Below are the code and all the weights of a small trained network. Each question names an input and a class and asks about switching units off, where a switched-off unit gives its printed mean instead of its output.

import numpy as np


def w(rows, s, z=0):
    codes = np.array(rows[::2]) - 128.0
    scale = np.full(codes.shape[1], s)
    scale[-1] = z or s
    return codes * scale


def f(y):
    return np.maximum(y, 0)


def log_softmax(a):
    a = a - a.max(-1, keepdims=True)
    return a - np.log(np.exp(a).sum(-1, keepdims=True))


def net(x, mask):
    res = np.array(x, float).reshape(1, 5) / 4 @ E
    y = f(res @ A[0][:, :-1].T + A[0][:, -1])
    res = res + np.where(mask, y, B[0][:, -1]) @ B[0][:, :-1]
    return log_softmax(res[-1] @ U[:, :-1].T + U[:, -1])


A, B = {}, {}
E = w([
[255,104,159],'x0',
[129,129,129],'x1',
[130,128,126],'x2',
[184,241,84],'x3',
[134,75,6],'x4',
],0.0099)
A[0] = w([
[160,97,139,106],'n0',
[97,156,113,84],'n1',
[102,154,172,176],'n2',
[113,179,193,39],'n3',
[188,98,179,93],'n4',
[185,115,130,66],'n5',
[123,116,93,92],'n6',
[84,149,149,124],'n7',
[139,144,64,126],'n8',
[28,120,95,111],'n9',
[151,196,129,66],'n10',
[159,180,76,98],'n11',
[76,124,134,115],'n12',
[138,138,89,119],'n13',
[116,137,108,255],'n14',
[140,96,83,190],'n15',
[117,95,140,53],'n16',
[110,40,118,149],'n17',
[139,116,129,116],'n18',
[143,133,175,96],'n19',
[124,52,140,91],'n20',
[137,103,85,42],'n21',
[253,95,150,48],'n22',
[160,108,138,101],'n23',
[74,149,119,49],'n24',
[144,87,148,78],'n25',
[141,199,107,46],'n26',
[90,62,174,70],'n27',
[151,114,140,94],'n28',
[65,173,138,116],'n29',
[153,190,206,102],'n30',
[62,156,90,76],'n31',
[187,140,103,69],'n32',
[130,105,45,52],'n33',
[101,141,114,73],'n34',
],0.015,0.01)
B[0] = w([
[120,184,63,165],'n0',
[156,148,109,150],'n1',
[143,30,133,213],'n2',
[64,42,93,175],'n3',
[121,126,67,203],'n4',
[102,129,60,164],'n5',
[86,50,181,152],'n6',
[137,100,88,176],'n7',
[114,65,163,189],'n8',
[178,155,90,235],'n9',
[52,122,124,180],'n10',
[29,200,177,198],'n11',
[152,132,95,178],'n12',
[118,89,155,162],'n13',
[188,123,196,254],'n14',
[126,60,152,224],'n15',
[78,206,145,142],'n16',
[120,185,173,249],'n17',
[117,136,126,139],'n18',
[123,85,101,167],'n19',
[58,170,140,203],'n20',
[10,1,128,147],'n21',
[125,143,82,237],'n22',
[110,158,65,157],'n23',
[111,142,47,154],'n24',
[69,154,81,157],'n25',
[63,198,167,173],'n26',
[64,202,123,211],'n27',
[136,143,107,145],'n28',
[141,118,89,194],'n29',
[100,56,134,225],'n30',
[144,140,84,184],'n31',
[85,132,93,172],'n32',
[85,66,129,183],'n33',
[133,151,91,139],'n34',
],0.0083,0.0098)
U = w([
[51,177,142,69],'0',
[108,44,108,44],'1',
[161,140,3,69],'2',
[142,116,125,252],'3',
[140,113,123,244],'4',
[227,130,163,119],'5',
[234,208,154,38],'6',
],0.015,0.014)

Each question gives the input, the list of numbers given to net, and the class t.
The units are the neurons (one row each of A and B). Each row of codes is followed by its name. A weight is (code - 128) times the scale printed after its matrix; where a second scale follows, it is the last column's (A, B and U).
mask holds one flag per neuron, in row order. A switched-off neuron (its flag False) gives its mean, the last column of its row in B, instead of its output. The means were averaged over made-up inputs and are rounded, as every weight is.
A unit's drop is (log p(t) with every unit on - log p(t) with that unit switched off) / (log p(t) with every unit on - log p(t) with every unit switched off).
The circuit of an input: a set's keep is (log p(t) with only the set's units on - log p(t) with every unit switched off) / (log p(t) with every unit on - log p(t) with every unit switched off). Starting from the 12 units with the biggest drops (on a tie, the unit counted first), units are removed one at a time, each time the one whose removal leaves the highest keep (on an exact tie, the one counted first), for as long as the keep stays at least 0.8.
circuit, biggest first: the units of the circuit, biggest drop first
top k neurons: the k neurons with the biggest drops, biggest first
drop of u: that unit's drop, to one decimal
input [3,-5,-8,8,-2], class 0: circuit, biggest first -> n11
input [-8,-8,-3,-1,-8], class 1: circuit, biggest first -> n2; n3
input [2,-2,-4,-5,-7], class 1: circuit, biggest first -> n2; n30
input [-5,1,4,-4,2], class 2: circuit, biggest first -> n9; n31
input [-1,5,2,-7,5], class 0: circuit, biggest first -> n17; n20
input [7,1,-6,-7,-3], class 0: circuit, biggest first -> n20; n27
input [7,-6,-3,-1,-7], class 1: circuit, biggest first -> n30; n3
input [6,-2,-6,-3,-5], class 2: top 2 neurons -> n4; n22
input [4,1,3,-8,7], class 0: circuit, biggest first -> n17; n20
input [2,-5,-6,-8,-6], class 0: top 2 neurons -> n27; n20
input [4,1,-4,-5,4], class 0: top 3 neurons -> n20; n17; n2
input [6,-3,1,7,2], class 0: top 2 neurons -> n11; n26
input [-8,-1,7,-4,6], class 2: top 2 neurons -> n9; n31
input [-8,-8,-5,-2,4], class 2: circuit, biggest first -> n9
input [5,-4,7,3,7], class 1: drop of n8 -> 0.1
input [7,0,3,-6,-3], class 2: drop of n4 -> 0.2
input [4,0,-2,-2,2], class 2: drop of n6 -> 0.2
